Each matrix's rows are made from only a few directions, up to rounding. Fill in the rest of each cut row.
(in the rows, 128 means zero)
From 2 directions:
[[146 127 176 133 120 126 139 124  93 120 158 130 117 119  97 126 120 140
  156 127 105 138 148 113 154 128 142 161 155 141 131 131 163 131 125 108
  122 137 110 123 152 125 141 129 133 109]
 [130 134 120 127 125 123 131 129 135 125 132 123 130 131 130 124 123 129
  126 128 123 125 122 123 131 129 128 132 132 127 128 124 130 130 124 126
  129 129 132 131 132 128 127 130 123 124]
 [103 139  40 119 136 122 116 135 193 135  89 117 148 146 178 125 132 112
   83 129 156 109  89 144  93 130 107  84  92 106 125 117  77 127 126 155
  140 117 162 141  97 132 107 129 112 150]
 [114 144  59 121 129 117 125 133 180 128 108 114 145 144 164 120 123 119
   96 128 139 111  94 131 110 132 115 105 110 112 126 115  98 131 120 142
  138 123 156 141 114 130 113 131 111 136]]
Cut rows, each with the rest of it:
[134 138 124 128 122 119 135 128 132 121 140 121 130 131 126 121 118 132] -> [130 127 115 125 123 117 137 130 131 140 139 129 129 123 138 132 121 121
 129 132 131 132 139 127 129 131 122 118]
[139 124 165 132 124 130 133 125 101 125 145 132 119 121 107 129 126 135] -> [147 128 116 136 144 121 143 127 137 147 143 137 129 133 149 128 129 117
 123 133 114 123 141 126 137 128 134 118]
[126 120 138 129 132 135 124 127 119 132 122 134 125 124 126 133 135 126] -> [130 128 135 132 135 135 124 126 128 123 123 129 128 133 125 125 133 131
 126 126 123 124 123 129 129 126 134 134]
[141 132 152 131 121 123 137 126 111 121 150 126 123 125 111 123 119 136] -> [144 127 109 132 136 115 146 129 137 151 148 136 130 127 152 132 123 114
 125 134 120 127 146 126 135 130 128 113]
[139 130 151 130 122 125 135 126 111 122 147 127 123 124 112 125 121 135] -> [143 127 113 132 137 117 144 129 136 148 145 135 130 128 149 131 125 116
 125 133 120 126 143 126 135 129 129 116]
[130 115 161 131 132 139 124 126 103 132 128 139 120 119 115 136 137 129] -> [140 128 132 137 146 134 129 125 132 129 129 134 128 137 134 124 136 127
 123 128 114 120 127 128 134 125 140 132]

From 2 directions:
[[168 118 110 137 145 107 117 155 157 103 151 144 141 122 151 131 125 119
  129 143 108 104 127 116 135 138 138 105 114 130 136 143 113 124 139 140
  132 125 122 122 119 101 117 145 106 143]
 [197 117  92 150 165  94 129 150 164 100 147 144 134 126 158 130 128 108
  132 156  99  94 127 104 144 140 135 107 102 112 142 154 101 110 137 139
  143 116 121 122 113  88 121 154 105 147]
 [ 85 145 140 126 120 152 165  68  80 173  80  97  96 145  91 120 136 131
  130 115 156 162 132 137 124 112 106 175 140 101 120 112 141 118 102 105
  132 125 138 140 139 165 155 107 169 103]]
Cut rows, each with the rest of it:
[138 128 121 134 136 124 136 122 128 129 123 126 123 131] -> [128 127 130 123 130 133 126 126 129 123 131 128 125 132 123 118 130 132
 123 121 125 126 133 124 128 129 126 125 132 131 130 128]
[107 140 129 133 131 140 162  79  93 162  89 104  99 143] -> [102 121 136 125 131 124 146 150 131 130 129 117 110 165 132  98 124 120
 132 114 107 110 136 122 135 138 134 150 151 116 159 110]
[139 122 127 126 127 122 112 151 145 112 147 139 141 121] -> [141 131 124 129 127 130 119 117 126 127 128 133 137 110 126 142 130 132
 125 134 138 137 125 131 124 123 125 117 117 134 113 137]
[ 93 134 146 117 110 145 129 115 109 144 117 119 124 129] -> [112 127 128 138 126 114 143 146 128 140 120 121 124 140 141 135 121 115
 142 136 123 122 121 133 132 131 136 149 133 115 141 118]
[ 71 139 156 112  99 156 133 103  95 156 107 112 119 132] -> [101 126 129 143 125 105 153 158 129 147 116 117 120 150 149 136 116 106
 150 140 118 116 118 136 135 134 141 163 137 106 151 111]
[145 126 118 134 138 120 131 130 135 123 130 130 127 129] -> [134 128 129 122 129 135 122 120 128 122 132 130 128 125 121 121 132 135
 121 122 129 130 133 124 127 127 124 119 128 134 124 132]

From 3 directions:
[[138 124 124 134 135 120 113 126 141 135 144 123 108 148 152 136 135 120
  135 134 102 121 136 124 151 128 142 120 128 103 116 138 140 133 144 117
  104 133 118 116 126 130 139 117 105 137]
 [ 88 136 108 122 123 165 160 160 109  92  50 112 155  75 108 126  96 176
   62 138 214 114 129 137  68 132 145 139 150 222 159 107  58 113  78 133
  190 140 169 137 122 125  96 173 168  62]
 [102 123 153 113 115 141 129 140 128 116 101 124 149 107 118 136 111 138
  122 128 172 125 124 145 119 150 132 124 126 161 148 111 105 124 106 144
  146 120 150 139 108 142 117 143 160 114]
 [ 72 100 157 109 122 156  92 178 171  99  65  82 113 119 193 183  87 159
   87 166 196  75 155 160 161 190 220  90 141 177 152 108  64 126 102 121
  119 141 173 109  60 172 123 155 141  77]]
Cut rows, each with the rest of it:
[143 138 133 127 123 119 144 107 108 139 151 151 148 124  89 106 141 113
 152 107 114 155 111 122 111 110  81 143 117 115 126 128 153 128 132 142
 139 114 115 145 150 116] -> [126 120 140 152]
[129 125 118 133 135 128 119 134 138 127 127 118 111 138 151 136 127 132
 119 138 120 116 138 125 140 130 149 122 134 123 122 134 124 129 134 116
 116 137 127 116 124 129] -> [133 127 111 122]
[118 117 141 124 127 129 109 138 146 126 124 116 117 137 154 146 121 128
 128 139 132 113 137 136 152 147 155 113 128 124 129 126 122 131 130 124
 111 130 134 119 107 143] -> [133 127 123 125]
[127 119 124 132 136 127 107 138 149 128 128 112 102 146 168 147 126 130
 120 145 116 107 144 129 156 139 165 113 134 116 120 135 124 132 138 112
 103 139 127 110 113 137] -> [138 124 104 123]
[125 131 146 119 118 128 137 120 116 130 130 141 150 116  99 119 128 122
 142 115 140 144 115 133 115 129 101 135 119 134 136 120 134 127 120 145
 142 114 130 144 130 129] -> [122 129 151 137]
[123 124 122 130 132 131 120 138 138 124 119 117 115 133 150 138 123 135
 116 139 130 114 137 129 137 134 152 121 134 131 127 130 118 128 129 118
 121 136 132 118 119 132] -> [130 131 118 117]
[127 134 108 134 133 134 139 134 122 121 114 124 126 120 127 123 125 140
 107 132 136 124 131 123 112 118 132 134 137 144 129 129 115 124 122 121
 141 137 132 125 136 120] -> [123 136 125 112]
